Below is a small trained network, with its code and all its weights. Each question gives an input and a class and asks what happens when units are switched off, that is, made to give their printed mean instead of their output.

import numpy as np


def w(rows, s, z=0):
    codes = np.array(rows[::2]) - 128.0
    scale = np.full(codes.shape[1], s)
    scale[-1] = z or s
    return codes * scale


def norm(h):
    return h / np.sqrt((h * h).mean(-1, keepdims=True) + 1e-5)


def f(y):
    return y / 2 * (1 + np.tanh(0.7978845608 * (y + 0.044715 * y**3)))


def log_softmax(a):
    a = a - a.max(-1, keepdims=True)
    return a - np.log(np.exp(a).sum(-1, keepdims=True))


def net(x, mask):
    res = np.array(x, float).reshape(1, 2) / 4 @ E
    u = 0
    for l in range(3):
        y = f(norm(res) @ A[l][:, :-1].T + A[l][:, -1])
        res = res + np.where(mask[u : u + 5], y, B[l][:, -1]) @ B[l][:, :-1]
        u += 5
    return log_softmax(norm(res)[-1] @ U[:, :-1].T + U[:, -1])


A, B = {}, {}
E = w([
[187,166,164,121,76,220,3,172,19],'x0',
[226,232,176,156,222,55,46,179,248],'x1',
],0.0081)
A[0] = w([
[76,151,119,197,127,134,103,166,86,251],'L0N1',
[140,109,126,83,118,124,84,84,123,13],'L0N2',
[90,107,112,130,158,92,192,104,143,63],'L0N3',
[173,97,151,110,120,193,80,99,83,70],'L0N4',
[85,2,117,143,101,120,86,85,147,188],'L0N5',
],0.0066,0.003)
B[0] = w([
[182,112,80,141,162,156,208,130,179,228],'L0N1',
[154,96,84,254,184,101,46,173,102,94],'L0N2',
[150,139,154,234,147,186,162,166,102,245],'L0N3',
[115,211,119,174,164,111,219,138,188,235],'L0N4',
[239,177,135,147,203,97,108,151,163,252],'L0N5',
],0.0077,0.0029)
A[1] = w([
[58,147,168,38,83,35,101,83,166,29],'L1N1',
[217,179,168,211,98,65,89,109,186,22],'L1N2',
[114,182,216,149,56,255,61,215,61,76],'L1N3',
[135,182,89,38,49,157,31,134,141,2],'L1N4',
[93,50,111,121,52,169,193,94,47,231],'L1N5',
],0.0067,0.0026)
B[1] = w([
[108,210,149,115,5,93,77,14,93,129],'L1N1',
[147,69,117,36,122,176,114,177,155,253],'L1N2',
[56,156,179,254,147,52,199,131,129,230],'L1N3',
[36,136,173,129,94,112,170,85,125,147],'L1N4',
[163,44,153,79,165,83,72,189,176,241],'L1N5',
],0.0082,0.006)
A[2] = w([
[139,142,198,96,54,208,98,158,222,248],'L2N1',
[179,148,79,131,231,203,218,130,116,2],'L2N2',
[64,95,124,197,140,70,201,1,212,98],'L2N3',
[73,123,87,117,121,160,239,196,180,58],'L2N4',
[162,97,47,124,147,208,178,207,81,88],'L2N5',
],0.0072,0.0033)
B[2] = w([
[100,93,76,110,91,131,126,81,78,254],'L2N1',
[85,161,154,113,8,195,118,79,132,190],'L2N2',
[98,189,106,174,222,88,196,174,69,222],'L2N3',
[105,219,124,179,76,145,78,77,88,219],'L2N4',
[137,94,85,20,110,105,2,99,152,183],'L2N5',
],0.0094,0.0059)
U = w([
[80,193,182,234,210,91,229,171,68,232],'0',
[205,2,147,52,214,97,89,175,183,251],'1',
[104,136,98,73,60,209,78,28,112,4],'2',
],0.0069,0.0035)

Each question gives the input, the list of numbers given to net, and the class t.
The units are the neurons (one row each of A and B). Each row of codes is followed by its name. A weight is (code - 128) times the scale printed after its matrix; where a second scale follows, it is the last column's (A, B and U).
mask holds one flag per neuron, layer by layer. A switched-off neuron (its flag False) gives its mean, the last column of its row in B, instead of its output. The means were averaged over made-up inputs and are rounded, as every weight is.
A unit's drop is (log p(t) with every unit on - log p(t) with that unit switched off) / (log p(t) with every unit on - log p(t) with every unit switched off).
The circuit of an input: a set's keep is (log p(t) with only the set's units on - log p(t) with every unit switched off) / (log p(t) with every unit on - log p(t) with every unit switched off). Starting from the 12 units with the biggest drops (on a tie, the unit counted first), units are removed one at a time, each time the one whose removal leaves the highest keep (on an exact tie, the one counted first), for as long as the keep stays at least 0.8.
circuit, biggest first: the units of the circuit, biggest drop first
top k neurons: the k neurons with the biggest drops, biggest first
top k neurons in layer l: the k neurons of layer l with the biggest drops, biggest first
drop when u is switched off: that unit's drop, to one decimal
input [-5,-7], class 1: top 2 neurons	[L1N5 L1N3]
input [3,1], class 2: top 2 neurons	[L0N4 L0N1]
input [-7,-8], class 1: top 4 neurons in layer 1	[L1N5 L1N3 L1N1 L1N4]
input [7,-6], class 0: top 2 neurons	[L1N3 L1N2]
input [-1,1], class 2: circuit, biggest first	[L1N5 L1N3]
input [1,3], class 2: top 3 neurons	[L2N1 L1N5 L0N5]
input [0,-2], class 2: top 3 neurons	[L0N5 L2N2 L1N5]
input [-2,-2], class 2: circuit, biggest first	[L1N3 L2N2]
input [2,1], class 2: top neuron	[L0N4]
input [8,-7], class 0: top 3 neurons	[L1N3 L1N2 L0N4]
input [0,-1], class 2: top 2 neurons	[L1N5 L2N2]
input [2,3], class 2: top 2 neurons	[L1N5 L2N1]
input [5,-7], class 1: top 2 neurons	[L1N5 L0N1]
input [0,0], class 2: top 2 neurons	[L1N3 L1N5]
input [5,-8], class 1: top neuron in layer 1	[L1N5]
input [7,5], class 0: top 2 neurons in layer 1	[L1N3 L1N5]
input [0,2], class 2: top 2 neurons in layer 0	[L0N5 L0N3]
input [0,-7], class 1: drop when L1N5 is switched off	0.7
input [8,1], class 0: drop when L1N3 is switched off	1.5
input [8,4], class 0: drop when L1N3 is switched off	2.2
input [8,6], class 0: top 3 neurons in layer 1	[L1N3 L1N5 L1N4]
